Below are the code and all the weights of a small trained network. Each question names an input and a class and asks about switching units off, where a switched-off unit gives its printed mean instead of its output.

import numpy as np


def w(rows, s, z=0):
    codes = np.array(rows[::2]) - 128.0
    scale = np.full(codes.shape[1], s)
    scale[-1] = z or s
    return codes * scale


def norm(h):
    return h / np.sqrt((h * h).mean(-1, keepdims=True) + 1e-5)


def f(y):
    return y / 2 * (1 + np.tanh(0.7978845608 * (y + 0.044715 * y**3)))


def log_softmax(a):
    a = a - a.max(-1, keepdims=True)
    return a - np.log(np.exp(a).sum(-1, keepdims=True))


def net(x, mask):
    res = np.array(x, float).reshape(1, 7) / 4 @ E
    u = 0
    for l in range(2):
        y = f(norm(res) @ A[l][:, :-1].T + A[l][:, -1])
        res = res + np.where(mask[u : u + 7], y, B[l][:, -1]) @ B[l][:, :-1]
        u += 7
    return log_softmax(norm(res)[-1] @ U[:, :-1].T + U[:, -1])


A, B = {}, {}
E = w([
[35,170,226,177,63,142],'x0',
[87,132,73,136,88,1],'x1',
[124,115,121,117,120,132],'x2',
[27,18,190,82,189,105],'x3',
[138,190,196,161,209,90],'x4',
[106,208,137,34,136,118],'x5',
[188,137,203,116,81,113],'x6',
],0.0035)
A[0] = w([
[163,33,111,254,144,125,3],'0.n1',
[106,135,94,138,82,5,99],'0.n2',
[101,149,148,174,78,159,41],'0.n3',
[144,211,57,176,116,151,67],'0.n4',
[213,99,202,90,66,75,203],'0.n5',
[96,210,121,15,136,110,53],'0.n6',
[102,118,143,200,87,137,29],'0.n7',
],0.0082,0.0019)
B[0] = w([
[185,116,197,96,116,2,227],'0.n1',
[170,95,173,214,171,233,248],'0.n2',
[162,141,24,59,112,148,176],'0.n3',
[51,115,119,96,160,86,254],'0.n4',
[37,93,39,146,190,113,229],'0.n5',
[245,51,184,95,93,60,202],'0.n6',
[154,157,183,67,72,45,170],'0.n7',
],0.0069,0.003)
A[1] = w([
[189,109,191,143,136,218,203],'1.n1',
[148,102,179,22,84,162,182],'1.n2',
[39,132,109,97,159,100,174],'1.n3',
[108,92,175,180,231,92,242],'1.n4',
[174,254,58,140,70,106,181],'1.n5',
[63,187,182,123,42,123,72],'1.n6',
[125,106,75,162,94,125,254],'1.n7',
],0.0086,0.0032)
B[1] = w([
[109,147,103,185,128,125,176],'1.n1',
[137,105,160,191,154,108,183],'1.n2',
[83,126,94,69,148,79,160],'1.n3',
[108,187,99,114,108,145,254],'1.n4',
[57,122,161,127,166,103,194],'1.n5',
[254,128,56,44,167,179,158],'1.n6',
[119,113,187,93,178,181,181],'1.n7',
],0.0089,0.007)
U = w([
[50,132,177,90,161,102,147],'0',
[193,116,220,135,111,38,105],'1',
[110,136,143,121,145,143,177],'2',
[119,150,143,194,125,227,138],'3',
[66,127,106,84,145,133,86],'4',
[126,135,153,105,120,158,180],'5',
[194,137,106,53,129,158,132],'6',
[158,136,114,121,10,213,1],'7',
],0.011,0.0089)

Each question gives the input, the list of numbers given to net, and the class t.
The units are the neurons (one row each of A and B). Each row of codes is followed by its name. A weight is (code - 128) times the scale printed after its matrix; where a second scale follows, it is the last column's (A, B and U).
mask holds one flag per neuron, layer by layer. A switched-off neuron (its flag False) gives its mean, the last column of its row in B, instead of its output. The means were averaged over made-up inputs and are rounded, as every weight is.
A unit's drop is (log p(t) with every unit on - log p(t) with that unit switched off) / (log p(t) with every unit on - log p(t) with every unit switched off).
The circuit of an input: a set's keep is (log p(t) with only the set's units on - log p(t) with every unit switched off) / (log p(t) with every unit on - log p(t) with every unit switched off). Starting from the 12 units with the biggest drops (on a tie, the unit counted first), units are removed one at a time, each time the one whose removal leaves the highest keep (on an exact tie, the one counted first), for as long as the keep stays at least 0.8.
circuit, biggest first: the units of the circuit, biggest drop first
unit that matters most: the unit with the biggest drop
k most important neurons: the k neurons with the biggest drops, biggest first
k most important neurons of layer l: the k neurons of layer l with the biggest drops, biggest first
input [0,6,1,4,-1,-4,4], class 3: unit that matters most => 0.n2
input [8,-5,7,3,0,2,-2], class 6: circuit, biggest first => (1.n6 0.n2)
input [5,8,-7,-1,4,-6,-4], class 3: 2 most important neurons => (0.n2 0.n6)
input [-6,-2,-1,-6,4,3,-3], class 0: 2 most important neurons of layer 1 => (1.n5 1.n6)
input [8,1,-4,7,3,8,-5], class 1: circuit, biggest first => (0.n6 0.n5)
input [3,5,3,-6,2,0,7], class 4: 2 most important neurons => (0.n5 0.n4)
input [4,-7,-4,5,6,1,-6], class 3: circuit, biggest first => (0.n4 1.n1)
input [-7,-5,0,3,-6,-7,5], class 1: 2 most important neurons => (0.n1 0.n2)
input [4,7,3,5,-6,2,5], class 3: circuit, biggest first => (0.n2 0.n1)
input [-5,0,2,-4,2,-5,-1], class 1: 2 most important neurons of layer 0 => (0.n1 0.n5)
input [3,-4,-6,-8,-1,-4,7], class 0: circuit, biggest first => (1.n5 0.n2)
input [-4,3,8,-5,4,8,-6], class 1: 2 most important neurons of layer 0 => (0.n6 0.n5)
input [-1,-8,-4,7,5,-4,-4], class 3: 2 most important neurons of layer 0 => (0.n4 0.n5)
input [-4,2,-7,5,2,-7,-3], class 1: circuit, biggest first => (0.n1)
input [7,-8,1,4,8,-5,8], class 3: 2 most important neurons => (0.n4 1.n1)
input [7,6,-3,-4,6,2,-5], class 6: 4 most important neurons => (1.n6 0.n4 0.n5 0.n7)
input [-2,7,6,-2,5,7,1], class 1: 2 most important neurons => (0.n6 1.n6)
input [-7,3,0,6,7,7,-2], class 1: 2 most important neurons of layer 0 => (0.n6 0.n5)
input [7,-2,5,-3,-6,6,0], class 6: 3 most important neurons => (1.n6 0.n2 0.n1)
input [-4,-4,2,2,2,1,8], class 4: 2 most important neurons of layer 0 => (0.n5 0.n2)
input [0,-5,4,2,-4,-3,7], class 4: 2 most important neurons => (0.n5 0.n2)
input [-2,6,4,2,1,-5,2], class 3: unit that matters most => 0.n2
input [-1,-1,-2,1,6,6,6], class 1: 2 most important neurons of layer 0 => (0.n6 0.n4)
input [8,2,0,4,-7,7,2], class 6: 3 most important neurons => (1.n6 0.n1 1.n5)
input [-7,-3,-3,-8,-3,-2,-4], class 0: circuit, biggest first => (1.n5 0.n2 1.n6)
input [-4,-5,6,1,-7,8,2], class 1: 2 most important neurons of layer 0 => (0.n6 0.n2)
input [4,5,-8,-6,5,8,-4], class 1: most important neuron => (0.n6)
input [3,-2,-3,6,-5,0,7], class 4: 2 most important neurons of layer 0 => (0.n5 0.n6)
input [8,0,-3,-7,3,-3,1], class 6: 2 most important neurons => (1.n6 0.n7)
